Below is a small trained network, with its code and all its weights. Each question gives an input and a target symbol and asks what happens when units are switched off, that is, made to give their printed mean instead of their output.

import numpy as np


def w(rows, s, z=0):
    codes = np.array(rows[::2]) - 128.0
    scale = np.full(codes.shape[1], s)
    scale[-1] = z or s
    return codes * scale


def norm(h):
    return h / np.sqrt((h * h).mean(-1, keepdims=True) + 1e-5)


def f(y):
    return y / 2 * (1 + np.tanh(0.7978845608 * (y + 0.044715 * y**3)))


def softmax(a):
    e = np.exp(a - a.max(-1, keepdims=True))
    return e / e.sum(-1, keepdims=True)


def log_softmax(a):
    a = a - a.max(-1, keepdims=True)
    return a - np.log(np.exp(a).sum(-1, keepdims=True))


def net(x, mask):
    ids = ['ΛΠΣΦΨβγδεζηθμ'.index(c) for c in x.split()]
    T = len(ids)
    res = E[ids] + P[:T]
    r = norm(res)
    for j in range(2):
        rows = slice(3 * j, 3 * j + 3)
        q, k, v = (r @ M[0][rows].T for M in (Q, K, V))
        z = softmax(np.where(np.tri(T) > 0, q @ k.T / 3**0.5, -1e9)) @ v
        o = O[0][rows]
        res = res + np.where(mask[j], z, o[:, -1]) @ o[:, :-1]
    y = f(norm(res) @ A[0][:, :-1].T + A[0][:, -1])
    res = res + np.where(mask[2:10], y, B[0][:, -1]) @ B[0][:, :-1]
    return log_softmax(norm(res)[-1] @ U[:, :-1].T + U[:, -1])


Q, K, V, O, A, B = {}, {}, {}, {}, {}, {}
E = w([
[99,136,204,118,152,66,95,130,159,90,96,193],'Λ',
[161,56,180,116,100,180,125,90,90,138,123,84],'Π',
[192,84,159,45,103,122,109,173,87,168,193,157],'Σ',
[129,102,138,121,192,167,74,154,78,127,163,188],'Φ',
[158,157,125,221,175,83,126,166,6,122,149,166],'Ψ',
[115,130,141,153,108,143,102,186,213,186,137,163],'β',
[61,156,70,121,160,152,115,194,153,77,157,161],'γ',
[63,115,176,106,150,71,184,185,128,147,198,124],'δ',
[145,81,130,189,78,119,72,187,149,122,122,132],'ε',
[158,89,170,131,231,158,122,79,154,148,70,64],'ζ',
[164,65,149,121,151,174,120,87,141,94,94,167],'η',
[149,131,86,159,110,79,160,24,134,92,106,96],'θ',
[107,167,131,76,95,147,125,165,118,139,57,56],'μ',
],0.013)
P = w([
[86,62,20,2,216,7,11,86,141,230,172,124],'0',
[152,93,53,68,187,53,22,127,193,165,155,86],'1',
[70,125,76,116,92,135,41,104,158,219,117,180],'2',
[151,146,101,153,103,145,66,130,164,141,91,165],'3',
[72,168,115,192,65,166,172,118,131,158,74,218],'4',
[134,183,123,193,63,187,192,143,177,66,64,179],'5',
[171,140,133,164,132,170,254,203,230,25,51,139],'6',
],0.0038)
Q[0] = w([
[117,111,98,141,206,137,89,118,135,57,139,238],'h0',
[106,254,121,130,165,60,201,177,132,180,150,172],'h0',
[124,106,118,42,113,220,131,181,101,139,189,136],'h0',
[139,121,115,185,67,104,106,182,243,159,68,72],'h1',
[104,207,115,142,182,24,157,133,98,121,130,84],'h1',
[119,138,107,172,192,116,108,117,157,81,92,202],'h1',
],0.02)
K[0] = w([
[139,97,110,156,206,135,93,145,149,76,145,213],'h0',
[75,250,120,167,94,55,157,164,147,164,143,182],'h0',
[166,89,110,68,121,101,90,200,101,166,189,100],'h0',
[155,151,138,141,91,166,182,91,157,79,58,57],'h1',
[147,168,126,185,137,42,103,183,137,88,145,92],'h1',
[118,149,126,147,183,142,114,119,130,79,91,187],'h1',
],0.021)
V[0] = w([
[52,152,172,140,154,196,180,83,98,168,100,156],'h0',
[93,180,140,150,132,128,117,63,137,117,153,110],'h0',
[93,86,153,116,99,77,91,156,124,79,91,141],'h0',
[180,141,151,181,215,120,149,116,214,128,125,140],'h1',
[135,57,98,171,95,70,146,43,127,116,245,186],'h1',
[168,64,200,117,173,137,173,148,147,101,145,83],'h1',
],0.011)
O[0] = w([
[108,86,114,92,124,104,65,120,147,125,187,139,111],'h0',
[103,110,99,135,93,100,60,99,155,118,86,108,30],'h0',
[106,146,185,102,154,120,133,106,137,118,31,144,193],'h0',
[95,94,129,76,75,204,73,107,82,156,124,63,147],'h1',
[63,214,166,180,91,254,113,95,141,133,166,97,20],'h1',
[24,126,113,135,130,141,80,111,91,125,161,224,252],'h1',
],0.0054,0.0044)
A[0] = w([
[132,177,58,156,27,136,184,9,166,96,145,37,107],'n0',
[81,181,19,59,141,156,131,156,135,60,113,94,2],'n1',
[27,143,158,81,102,72,190,137,113,88,203,48,1],'n2',
[92,118,146,111,107,178,106,116,116,124,167,115,105],'n3',
[163,166,85,118,150,128,119,86,31,96,96,108,79],'n4',
[105,168,119,179,99,159,151,146,153,125,97,128,11],'n5',
[158,134,113,146,93,173,214,46,138,67,110,130,43],'n6',
[110,66,62,40,166,91,38,23,53,179,186,110,35],'n7',
],0.013,0.0022)
B[0] = w([
[187,215,112,67,123,79,84,38,186,104,196,115,155],'n0',
[96,223,39,138,118,166,148,177,109,135,79,156,146],'n1',
[41,115,139,85,181,77,124,164,84,89,167,59,144],'n2',
[164,130,104,80,120,96,180,118,97,139,117,143,189],'n3',
[95,128,143,200,58,105,170,81,132,193,133,131,141],'n4',
[127,111,109,115,108,107,113,108,116,70,152,104,152],'n5',
[158,185,189,148,160,176,182,205,156,136,169,104,152],'n6',
[154,61,67,175,249,185,18,52,105,99,106,82,251],'n7',
],0.012,0.013)
U = w([
[74,149,234,101,125,139,109,77,165,119,37,175,81],'Λ',
[62,108,123,181,109,83,93,146,175,53,179,220,107],'Π',
[168,120,201,91,151,193,211,132,80,154,177,221,74],'Σ',
[153,85,133,140,49,132,77,184,153,85,152,112,99],'Φ',
[85,122,162,220,91,84,158,81,83,213,103,105,112],'Ψ',
[116,103,160,113,108,187,116,183,204,215,135,60,152],'β',
[89,216,66,129,131,145,131,159,117,129,62,133,72],'γ',
[32,116,170,77,142,98,142,150,72,116,172,57,123],'δ',
[163,144,214,177,138,163,157,197,120,41,89,46,38],'ε',
[144,71,106,155,195,177,78,70,80,117,120,105,250],'ζ',
[127,76,113,56,2,154,134,115,66,123,147,143,100],'η',
[173,203,143,85,95,102,120,50,172,86,180,86,163],'θ',
[182,103,121,123,164,8,175,142,147,152,97,139,41],'μ',
],0.006,0.0017)

Each question gives the input, a string of symbols that net reads in full, and the target symbol t.
The units are the heads (3 rows each of Q, K, V and O) and the neurons (one row each of A and B). Each row of codes is followed by its name. A weight is (code - 128) times the scale printed after its matrix; where a second scale follows, it is the last column's (O, A, B and U).
mask holds one flag per unit, heads first, then neurons. A switched-off unit (its flag False) gives its mean, the last column of its rows in O or B, instead of its output. The means were averaged over made-up inputs and are rounded, as every weight is.
A unit's drop is (log p(t) with every unit on - log p(t) with that unit switched off) / (log p(t) with every unit on - log p(t) with every unit switched off).
The circuit of an input: a set's keep is (log p(t) with only the set's units on - log p(t) with every unit switched off) / (log p(t) with every unit on - log p(t) with every unit switched off). Starting from all 10 units, units are removed one at a time, each time the one whose removal leaves the highest keep (on an exact tie, the one counted first), for as long as the keep stays at least 0.8.
circuit, biggest first: the units of the circuit, biggest drop first
top k neurons: the k neurons with the biggest drops, biggest first
heads that matter: for each layer, one digit per head in row order, 1 if its drop is at least 0.15 and else 0, layers parted by /
drop of u: that unit's drop, to one decimal
input β μ ε δ β, target μ: heads that matter : 01
input Π ε ζ ε μ Π, target Σ: circuit, biggest first : [n7]
input Σ ζ θ, target θ: heads that matter : 01
input ε Π Π Λ η β, target η: heads that matter : 01
input Ψ ε ζ β θ β, target θ: circuit, biggest first : [h1 n0]
input γ Π Π Ψ ζ Σ, target Σ: circuit, biggest first : [n7 h0]
input β θ Σ ε, target θ: top 2 neurons : [n0 n7]
input Π β Π γ Π β, target Π: top 2 neurons : [n7 n5]
input ε θ δ δ ε, target θ: heads that matter : 01
input δ Π Φ θ Φ, target Σ: circuit, biggest first : [h1 n7]
input Ψ Ψ γ Π Σ, target Σ: heads that matter : 00
input Π ζ η β, target η: top 2 neurons : [n7 n5]
input Π μ θ μ Ψ θ, target θ: heads that matter : 00
input Λ Φ θ Π Λ Π, target Σ: circuit, biggest first : [n7 h1]
input β Π Π Ψ Π, target ε: heads that matter : 01
input Φ Σ ε γ, target γ: heads that matter : 00
input ε δ ζ η γ ε η, target Σ: top 3 neurons : [n7 n3 n6]
input δ γ δ γ ε, target ε: top neuron : [n7]
input Φ θ ε β γ Φ, target Σ: heads that matter : 00
input ε Φ μ δ, target δ: heads that matter : 00
input θ μ η Ψ Φ η, target Σ: top 2 neurons : [n7 n3]
input θ Λ β, target θ: top 2 neurons : [n0 n7]
input Λ η μ μ Ψ β, target μ: drop of h1 : 1.2
